Below is a small trained network, with its code and all its weights. Each question gives an input and a class and asks what happens when units are switched off, that is, made to give their printed mean instead of their output.

import numpy as np


def w(rows, s, z=0):
    codes = np.array(rows[::2]) - 128.0
    scale = np.full(codes.shape[1], s)
    scale[-1] = z or s
    return codes * scale


def norm(h):
    return h / np.sqrt((h * h).mean(-1, keepdims=True) + 1e-5)


def f(y):
    return y / 2 * (1 + np.tanh(0.7978845608 * (y + 0.044715 * y**3)))


def log_softmax(a):
    a = a - a.max(-1, keepdims=True)
    return a - np.log(np.exp(a).sum(-1, keepdims=True))


def net(x, mask):
    res = np.array(x, float).reshape(1, 3) / 4 @ E
    u = 0
    for l in range(4):
        y = f(norm(res) @ A[l][:, :-1].T + A[l][:, -1])
        res = res + np.where(mask[u : u + 10], y, B[l][:, -1]) @ B[l][:, :-1]
        u += 10
    return log_softmax(norm(res)[-1] @ U[:, :-1].T + U[:, -1])


A, B = {}, {}
E = w([
[123,230,6,142,191,51,95,67],'x0',
[146,123,74,72,40,129,2,216],'x1',
[52,195,200,239,58,112,80,176],'x2',
],0.0079)
A[0] = w([
[135,102,137,179,179,91,156,42,152],'L0N0',
[174,47,153,17,197,95,145,136,55],'L0N1',
[77,158,135,134,55,118,143,143,28],'L0N2',
[221,118,5,118,166,203,146,128,118],'L0N3',
[80,128,85,4,36,143,84,254,78],'L0N4',
[109,137,192,102,90,61,95,109,3],'L0N5',
[119,96,192,176,128,143,226,64,86],'L0N6',
[113,172,156,147,110,103,163,151,5],'L0N7',
[155,11,220,134,89,174,141,146,3],'L0N8',
[27,168,138,208,59,133,138,157,107],'L0N9',
],0.0064,0.0053)
B[0] = w([
[130,113,96,144,75,139,62,101,232],'L0N0',
[192,132,154,160,60,106,174,116,208],'L0N1',
[222,155,131,139,174,187,118,136,118],'L0N2',
[147,167,163,161,45,105,143,94,233],'L0N3',
[102,74,79,183,149,159,109,97,254],'L0N4',
[182,152,134,146,173,183,109,120,100],'L0N5',
[89,79,77,166,139,156,86,124,222],'L0N6',
[180,111,128,166,152,90,108,151,107],'L0N7',
[68,98,110,90,122,129,179,194,212],'L0N8',
[254,114,107,138,127,124,210,147,228],'L0N9',
],0.0095,0.0043)
A[1] = w([
[172,111,61,101,249,148,166,154,135],'L1N0',
[86,118,199,163,202,131,173,59,83],'L1N1',
[133,165,128,103,166,70,103,122,69],'L1N2',
[174,95,142,107,134,129,142,129,158],'L1N3',
[122,109,229,79,147,162,124,176,61],'L1N4',
[121,198,192,185,139,127,126,192,2],'L1N5',
[125,211,95,120,166,80,137,135,80],'L1N6',
[169,86,127,62,122,129,58,145,39],'L1N7',
[149,180,104,118,202,121,101,118,45],'L1N8',
[109,144,156,175,119,161,67,125,82],'L1N9',
],0.013,0.0042)
B[1] = w([
[94,91,178,184,172,58,158,108,131],'L1N0',
[179,105,9,143,141,206,63,154,229],'L1N1',
[104,158,183,108,127,175,128,144,171],'L1N2',
[120,193,154,100,170,119,132,169,196],'L1N3',
[104,176,131,63,167,199,88,158,201],'L1N4',
[217,199,90,92,128,113,155,182,176],'L1N5',
[79,138,207,95,88,199,148,123,255],'L1N6',
[161,147,73,173,195,180,130,129,166],'L1N7',
[66,149,147,111,159,215,164,127,180],'L1N8',
[161,107,130,140,144,93,151,64,157],'L1N9',
],0.011,0.0045)
A[2] = w([
[189,81,129,5,163,98,182,55,3],'L2N0',
[234,168,109,96,155,106,204,121,9],'L2N1',
[111,145,200,64,224,68,135,148,109],'L2N2',
[162,137,164,142,102,89,119,154,42],'L2N3',
[56,198,133,121,136,97,135,70,104],'L2N4',
[100,102,145,129,96,133,122,107,144],'L2N5',
[194,168,164,146,157,171,163,106,171],'L2N6',
[121,122,127,95,82,113,16,161,35],'L2N7',
[47,84,195,188,101,62,152,116,121],'L2N8',
[63,103,172,100,149,166,178,181,87],'L2N9',
],0.012,0.0042)
B[2] = w([
[244,170,89,121,97,154,118,236,178],'L2N0',
[209,180,177,166,125,40,141,190,212],'L2N1',
[95,3,78,192,202,115,222,27,131],'L2N2',
[132,141,114,103,144,35,146,141,133],'L2N3',
[39,129,205,88,68,165,41,222,207],'L2N4',
[130,190,171,138,193,113,161,107,154],'L2N5',
[157,153,153,92,96,98,129,115,231],'L2N6',
[141,101,70,190,146,109,182,41,144],'L2N7',
[86,96,151,200,152,22,238,56,136],'L2N8',
[2,199,188,116,101,123,106,98,253],'L2N9',
],0.008,0.0058)
A[3] = w([
[135,115,103,152,134,118,68,163,59],'L3N0',
[103,79,175,107,159,147,134,189,111],'L3N1',
[144,116,119,117,226,79,171,99,61],'L3N2',
[146,53,82,164,160,129,50,106,140],'L3N3',
[152,163,140,158,127,116,138,158,36],'L3N4',
[125,163,102,87,133,95,110,90,3],'L3N5',
[93,131,101,143,158,101,106,147,72],'L3N6',
[157,110,133,103,111,132,160,144,101],'L3N7',
[49,108,173,155,120,6,102,91,162],'L3N8',
[148,128,100,169,107,152,98,85,42],'L3N9',
],0.012,0.0033)
B[3] = w([
[157,138,125,109,174,147,124,48,148],'L3N0',
[105,217,141,122,71,148,77,23,205],'L3N1',
[111,119,184,143,103,147,167,105,124],'L3N2',
[107,132,102,145,212,99,169,96,253],'L3N3',
[206,101,120,64,120,129,143,118,161],'L3N4',
[115,131,141,183,122,163,103,146,112],'L3N5',
[185,149,128,121,170,163,165,121,118],'L3N6',
[143,188,138,207,166,123,126,96,150],'L3N7',
[84,94,208,167,169,50,255,77,174],'L3N8',
[115,76,144,87,193,169,153,149,190],'L3N9',
],0.0099,0.0053)
U = w([
[45,154,184,86,82,193,85,142,153],'0',
[148,69,35,159,190,164,116,102,141],'1',
[250,166,146,126,86,99,127,177,149],'2',
[98,93,185,147,140,63,188,115,151],'3',
[120,43,120,102,96,84,92,185,1],'4',
],0.018,0.0092)

Each question gives the input, the list of numbers given to net, and the class t.
The units are the neurons (one row each of A and B). Each row of codes is followed by its name. A weight is (code - 128) times the scale printed after its matrix; where a second scale follows, it is the last column's (A, B and U).
mask holds one flag per neuron, layer by layer. A switched-off neuron (its flag False) gives its mean, the last column of its row in B, instead of its output. The means were averaged over made-up inputs and are rounded, as every weight is.
A unit's drop is (log p(t) with every unit on - log p(t) with that unit switched off) / (log p(t) with every unit on - log p(t) with every unit switched off).
unit that matters most: the unit with the biggest drop
k most important neurons: the k neurons with the biggest drops, biggest first
top k neurons in layer l: the k neurons of layer l with the biggest drops, biggest first
drop when u is switched off: that unit's drop, to one decimal
input [7,-7,-4], class 0: unit that matters most : L0N4
input [-7,-5,-7], class 0: 2 most important neurons : (L0N9, L0N8)
input [8,8,-6], class 0: 2 most important neurons : (L0N0, L1N1)
input [-1,2,3], class 3: 2 most important neurons : (L1N0, L0N3)
input [1,-3,-1], class 3: 3 most important neurons : (L0N0, L1N1, L3N8)
input [-2,7,-6], class 1: 2 most important neurons : (L0N4, L0N9)
input [-6,6,-7], class 2: 4 most important neurons : (L0N1, L0N6, L1N6, L0N0)
input [8,-8,-8], class 0: top 2 neurons in layer 0 : (L0N9, L0N4)
input [5,-4,-6], class 2: 2 most important neurons : (L0N3, L2N0)
input [-8,-8,-8], class 0: 3 most important neurons : (L0N9, L1N3, L0N6)
input [-5,-7,6], class 1: 2 most important neurons : (L1N1, L0N6)
input [0,8,-7], class 1: 2 most important neurons : (L0N4, L0N9)
input [-6,7,2], class 1: 3 most important neurons : (L0N4, L1N6, L2N7)
input [6,0,-4], class 0: unit that matters most : L0N3
input [-7,-7,-2], class 0: 3 most important neurons : (L0N8, L0N4, L2N9)
input [8,6,-8], class 0: top 3 neurons in layer 1 : (L1N6, L1N8, L1N2)
input [2,-1,1], class 3: drop when L1N3 is switched off : 0.6
input [-1,-6,3], class 1: drop when L1N1 is switched off : 0.4
input [-4,-7,3], class 1: drop when L1N1 is switched off : 0.9
input [5,-1,7], class 2: unit that matters most : L1N5
